The nodes form a tree under 0. A name lists the branches taken from the top; the branches are fe da na bu. The symbol si goes to the parent.

Row, then node:
[2.77, 8.19, -6.28, 2.81, -2.58, -3.17, 4.09, -0.48, 2.39, -3.06, -0.45, -2.49, -3.73, 2.7, -2.05, -5.63, 0.99, -5.58, -2.2, 5.45, -5.68, -2.95, -7.36, 0.37, 1.43, -3.4, 1.77, 6.47, -0.13, 7.63, -0.54, 6.44, 2.18, -3.28, -3.86]
node: bu>fe>fe
[1.16, -6.87, 0.87, -0.74, -5.84, 1.31, 0.09, 4.73, -2.07, -0.21, -0.7, -6.6, -0.4, -0.32, 1.93, 6.75, 1.9, -1.47, -3.94, 0.56, 9.84, 2.51, -2.17, -0.24, 6.8, -3.33, 4.33, 3.18, -3.84, -2.95, -3.17, 2.17, 0.28, -4.22, -5.9]
node: da>fe>da>fe
[-2.94, -2.23, 5.34, -0.79, -3.79, 3.77, -0.73, -1.05, 5.84, 0.78, -5.27, -4.87, -2.19, -4.41, -2.96, 4.7, 2.17, 1.6, -2.3, 1.29, 10.36, 2.04, 0.74, -0.21, 2.31, 6.12, -2.5, -2.52, 1.2, 1.51, 0.9, 3.18, -4.48, 1.75, -1.71]
node: fe>na>da>na
[-0.72, -3.94, -0.29, 1.09, 0.03, -3.43, 2.43, 4.48, 1.54, 2.36, 0.77, -0.23, -4.63, 1.66, 2.7, 2.48, -0.91, 0.33, 1.08, -1.65, -8.15, -5.78, -2.01, -2.78, -0.1, -1.19, -1.21, 2.98, -5.36, -3.59, -1.74, -1.86, 5.6, 3.97, -6.78]
node: na>da>bu>bu
[-3.24, -6.33, 2.96, -3.97, 3.33, 1.24, -1.94, -1.76, 1.93, 4.25, 3.4, -4.8, -7.48, -7.04, -9.71, -0.99, -2.32, 2.37, -0.05, -6.35, -0.6, 2.03, 10.11, -3.75, -3.52, -4.57, -1.18, -5.26, 4.96, 4.43, 0.57, -2.33, 4.56, 1.04, 0.1]
node: fe>fe>da>fe
[-0.96, 4.38, 0.56, -2.67, 6.55, -6.3, 1.35, 1.36, 1.65, -5.08, -5.5, 0.17, -6.91, 1.74, -6.47, -10.52, 0.18, 1.12, 4.09, 3.28, -0.99, 0.23, 0.48, 0.84, -4.1, -2.13, -0.82, 6.04, -1.11, -0.07, 0.13, 7.32, 10.33, -3.53, -2.45]
node: bu>fe>fe>na
[-1.05, -3.56, 2.06, 1.86, 0.69, -5.04, -0.58, 4.02, -2.85, 1.39, 6.07, 7.11, 1.8, -4.79, -4.9, 1.87, -1.23, -3.64, 2.98, -2.15, -6.05, -1.19, -1.39, 3.06, -0.01, -5.59, 0.22, -3.83, -7.45, -2.46, -1.75, -4.67, -0.01, 4.66, 1.24]
node: na>fe>da>fe
[2.0, -4.48, -2.38, -3.72, 0.8, 3.69, -6.2, 6.65, -2.93, 4.36, -5.35, -6.33, 0.92, 3.69, 7.4, 4.0, 3.47, 0.97, 2.22, 2.15, 5.57, 8.21, -1.02, 0.27, 1.85, 1.03, 1.87, 6.06, 2.13, -2.68, -0.99, -0.87, -1.24, 0.88, -3.17]
node: da>da>na>bu
[-1.43, 1.32, -7.68, -1.95, 4.95, -0.69, -0.3, -11.13, 0.51, -6.11, 3.54, 1.6, -2.85, 4.52, -0.84, -2.25, -4.49, 1.42, 0.8, 1.9, 8.62, 2.96, 1.9, 1.86, -4.25, 3.09, -4.18, 4.71, 6.01, 2.3, 0.68, 7.36, 1.65, -2.78, 2.64]
node: bu>fe>na>fe
[1.14, 4.39, 3.72, -6.08, 5.69, -4.76, -3.48, 3.33, -3.76, -0.5, -1.5, -2.45, 1.18, -0.87, 6.05, 3.97, -1.36, -4.3, 0.92, 0.87, -4.04, 0.82, -3.1, 1.41, -5.58, 9.28, -4.63, 7.05, -6.11, -5.42, -3.12, 0.09, -1.09, -4.52, 7.66]
node: na>da>fe>da

Where do the symbols, taken in turn from left to right, take each start?
Answer with the node's row, about right, then its name.
[-2.52, 1.93, 5.3, 4.49, -1.81, -3.27, -2.06, -2.88, -6.61, -2.36, 5.72, 8.99, 0.82, -0.2, -1.52, -2.18, -2.23, 1.72, 5.68, -1.52, -2.36, -1.15, -2.56, 0.97, -4.7, 0.16, -1.23, -4.07, -5.96, -3.33, 1.98, -4.32, -1.15, 4.05, 2.17]
si => [1.57, 0.17, 2.86, 7.7, 0.67, -4.38, 3.45, -2.66, -5.04, -3.07, 11.11, 5.32, 2.58, 0.52, -2.13, 1.62, -0.7, -2.16, 1.83, -0.45, -5.36, -3.92, -6.29, 0.16, -4.49, -3.46, -1.71, -2.8, -2.15, -3.36, 0.83, -5.66, 1.03, -0.34, 2.12] na>fe>bu
[2.31, -0.57, -0.76, -1.06, -0.36, -1.33, 1.75, -0.31, 3.93, -5.93, -1.89, 3.54, 3.16, 4.34, 5.27, 8.56, -3.41, 2.58, 3.97, 1.46, 5.06, -0.4, -3.43, -0.65, -3.25, 1.07, -2.66, 5.05, -3.82, -6.65, -1.95, 1.06, -5.32, -6.3, 3.04]
si bu => [3.31, -3.13, 0.71, -1.64, 1.01, -0.4, -0.07, 2.2, 2.53, -8.18, -2.89, 3.58, 4.36, 4.84, 8.09, 6.22, -0.91, 4.05, 0.5, 2.41, 2.97, 0.24, -3.15, 0.46, -2.9, 2.37, -0.84, 5.93, -4.84, -6.75, -0.65, 3.5, -6.86, -4.25, 2.71] da>da>da>bu
[-0.1, 1.26, -2.36, -0.72, 1.99, -2.88, 3.58, -2.15, 5.6, -10.29, 1.83, 8.48, -0.34, 7.09, -5.45, -5.86, -7.94, 1.03, 2.0, 4.89, 4.92, -1.93, 1.15, 0.72, -3.73, -2.49, -1.05, 5.86, 1.94, -0.91, -2.99, 2.68, 2.5, -2.06, -2.97]
si fe si fe => [0.35, -1.32, -4.88, 1.16, 2.87, -4.01, 4.3, -7.37, 1.93, -5.88, 1.11, 3.42, -1.01, 2.26, -3.87, -3.71, -6.34, 2.83, 2.62, 4.19, 2.19, -1.17, -0.1, 2.07, -3.98, -1.78, -0.33, 6.53, 1.31, 0.31, -2.05, 3.23, 2.67, -0.87, -4.67] bu>fe>da>fe
[-1.9, -1.3, 6.28, 2.99, 1.39, 1.12, -4.89, -8.01, -0.45, -5.67, 1.25, 3.95, -0.81, 6.13, -9.07, -3.89, 2.16, 4.53, 0.43, -3.47, 1.3, 2.69, 2.26, 0.09, -8.19, 3.95, -2.51, 0.18, 2.04, -1.92, 6.1, 0.61, 0.65, -0.4, 3.13]
si => [1.58, -3.31, 0.57, 5.37, 0.24, 1.91, -0.73, -10.61, 2.81, -1.93, 1.37, -0.7, 1.13, 5.64, -8.84, -3.78, -0.39, 1.64, -1.06, -4.0, 6.94, 0.56, 3.1, 0.99, -6.54, 0.07, -3.57, -1.58, 5.94, 0.04, 5.84, -0.3, -0.29, -0.02, 4.99] fe>fe>na
[2.09, 5.58, -5.86, -0.29, 0.19, -0.15, 3.64, -7.13, -2.12, -9.46, 4.75, -0.2, -1.07, 0.99, 0.35, -1.86, -1.68, -0.92, -6.02, -0.41, 6.74, 0.02, -4.7, -1.27, -1.39, 0.55, 1.66, 5.27, 0.34, 6.92, 3.71, 7.36, 3.39, -4.22, 4.97]
si => [4.64, 4.93, -5.3, 3.12, -4.09, -3.24, 1.11, -3.29, -1.53, -8.9, 3.53, 1.07, -4.49, 0.56, -2.23, -1.5, -2.32, -1.85, -5.7, 0.97, -0.7, -2.15, -2.3, -0.81, -1.38, -2.1, -1.3, 6.49, 3.94, 7.09, 1.29, 8.52, 3.13, -5.97, 3.14] bu>fe>bu
[-1.02, -8.2, 1.46, -1.72, 1.99, -1.37, -3.72, -1.42, -0.17, 4.6, -1.24, -7.61, -3.48, -3.74, -8.6, -2.66, 0.71, 4.54, 2.91, -4.05, -0.59, -5.58, 7.29, 0.3, -8.62, -3.25, -1.24, -4.23, 5.9, 0.64, 0.22, 1.83, 1.27, -0.27, 4.75]
si => [-0.84, -2.36, 2.56, -2.96, 5.79, 0.05, -1.77, 0.2, -2.77, 6.63, -5.91, -6.38, -4.84, -3.2, -9.05, -4.53, 3.79, 5.75, -0.21, -4.86, 1.13, 0.53, 3.19, 0.66, -3.7, -1.96, 1.8, -1.62, 4.46, 2.77, 0.82, 3.45, 3.55, -2.32, -0.43] fe>fe>fe
[-4.35, -1.65, 9.61, 6.25, 4.33, -4.55, 1.28, 0.51, 1.21, -0.19, 5.97, 5.3, 2.87, 4.66, 5.56, 3.89, 4.57, 0.67, 3.04, 1.87, -1.53, -1.37, -0.34, -0.12, -1.25, 5.66, -4.84, -2.24, -5.26, -2.65, -2.89, 3.72, 5.35, 3.88, -2.07]
si na => [-4.79, 1.02, 8.3, 2.47, 0.51, -4.71, 6.61, 0.51, 1.87, -1.79, 3.11, 4.71, -2.62, 3.82, 4.89, 4.1, 7.48, 2.44, 0.63, 1.7, 0.13, -1.87, -0.65, 1.99, -0.71, 6.31, -1.64, -0.67, -4.26, -2.36, -4.63, 0.98, 6.59, 5.7, -2.38] na>na>bu>na
[0.95, 4.14, 3.51, 2.21, -2.27, 2.03, 1.06, 5.79, -1.15, 0.51, -1.4, -1.5, -0.4, 1.79, -0.08, 0.23, -0.21, -6.8, 0.91, 2.48, -0.87, -0.18, -0.57, -2.28, 12.46, -2.09, 4.77, -3.91, 0.26, 4.74, -0.26, -1.9, -4.96, 5.84, -5.93]
si da si => [0.52, 7.22, 1.66, 2.8, -2.93, -1.06, 2.71, 7.35, -0.67, -0.49, 1.3, 0.95, 0.02, 0.59, -2.22, 0.53, 0.25, -6.39, -0.64, -0.27, -0.89, -1.89, -1.66, 1.63, 11.14, -0.85, 4.08, -1.64, 6.17, 9.2, 1.59, -1.09, -3.83, 0.37, -3.21] bu>na>da
[-3.43, -4.84, -0.22, -5.26, 8.18, -2.67, 2.2, 3.35, 1.92, 1.11, 0.94, 3.1, 4.72, -11.52, -0.68, 5.44, -1.61, -1.46, 1.28, 3.09, 2.27, 2.95, -2.19, 0.25, -4.08, 0.32, -1.16, -2.15, 2.68, -6.02, -0.39, -5.71, 0.46, 3.94, 2.1]
si bu si da => [0.12, -5.46, 1.31, -2.31, 9.41, -1.53, 6.92, 2.76, 2.95, 3.23, 0.42, 0.1, 4.8, -10.37, 1.36, 2.6, -1.56, -4.22, 1.67, 1.65, 2.4, -0.22, -2.26, 3.09, -1.4, 3.96, 3.82, 1.15, 2.67, -4.14, 1.34, -6.47, 2.16, 2.79, 4.14] na>bu>da>da
[2.23, -3.44, 2.8, -2.63, -8.68, 4.95, -5.0, 2.52, 0.25, -3.8, -4.89, -1.71, -3.63, -1.27, 7.59, 5.54, 3.98, 0.56, -3.74, 0.91, 5.78, -1.42, -2.29, -0.51, 6.84, -2.11, -2.05, -2.06, -7.43, -3.93, -1.65, 6.27, -2.54, -0.5, 4.46]
si na si bu => [5.5, -0.37, 1.94, -3.99, 2.09, -4.0, -5.07, 8.05, 2.58, -3.59, -0.2, -4.08, 0.46, -2.37, 6.57, 4.99, 6.5, 1.03, -2.99, -0.82, -5.49, 0.99, -1.78, -3.93, 4.87, -0.34, 2.1, -1.26, -7.03, 0.93, -3.11, -1.36, -0.18, -8.48, -0.17] da>na>fe>bu
[0.11, -2.9, 3.07, -1.36, -4.71, 2.4, -6.73, 7.62, -0.91, -3.37, -0.12, 0.96, -0.28, 0.64, 7.59, 7.84, 1.63, -0.43, -2.42, 1.2, 4.59, -0.02, -0.66, -1.08, 8.07, -1.2, -2.97, -2.11, -4.16, -4.14, -2.15, 4.02, 0.13, -5.15, 4.82]
na si si => [-3.52, -2.28, 1.7, 0.05, -5.85, -4.23, -2.67, 4.03, 4.05, -8.14, 2.2, 2.14, -2.14, 1.26, 6.43, 8.43, 3.67, 4.26, -0.94, 4.46, 4.87, 1.29, -4.02, 0.93, 6.14, -3.22, -4.88, -3.25, -2.98, -5.38, 1.17, 0.55, 0.18, -5.66, 5.53] da>na
[3.51, -2.86, -5.01, -5.2, -3.29, 6.89, -0.55, -0.67, -2.73, -0.4, -1.68, -6.21, -2.81, -5.0, -0.13, -0.02, 1.83, 1.59, -6.3, 0.12, 2.82, -0.6, 2.75, -2.38, 1.95, -3.07, -1.36, 4.53, 6.36, 6.63, 1.01, 5.1, 2.89, -1.4, -0.4]
si => [-0.88, -5.3, -5.36, -3.72, -4.3, 7.92, -0.21, -2.35, -4.63, -2.2, -0.42, -0.14, -0.2, -3.34, 2.52, -1.62, -1.46, 5.54, 0.17, 3.0, 11.07, 0.83, 1.75, 0.18, -3.12, 1.17, -5.65, 4.65, 4.99, 0.57, -1.5, 4.62, 2.74, -6.09, 3.83] da>bu>bu
[2.77, 8.5, 4.43, -1.75, 2.67, -3.44, 0.89, -1.11, -3.01, -3.8, -4.43, 7.67, 4.17, -2.03, -3.03, -2.36, -4.43, -2.07, -3.84, -0.67, -13.63, 0.74, 0.01, -4.83, -5.67, -0.02, -3.66, 3.87, -4.62, -4.24, -0.19, 0.61, 0.09, -0.98, 2.18]
si bu si => [1.45, 6.41, 2.8, -3.38, 5.04, -4.42, 2.41, 1.69, -6.21, 0.34, -4.16, -0.42, 3.48, 0.21, -1.95, 3.16, -4.1, -3.31, -1.13, 3.24, -7.51, 0.05, 2.77, 0.69, -8.78, 2.79, -4.52, 4.27, -0.75, -2.63, -4.48, 0.52, 2.86, -0.12, 5.1] na>da>fe
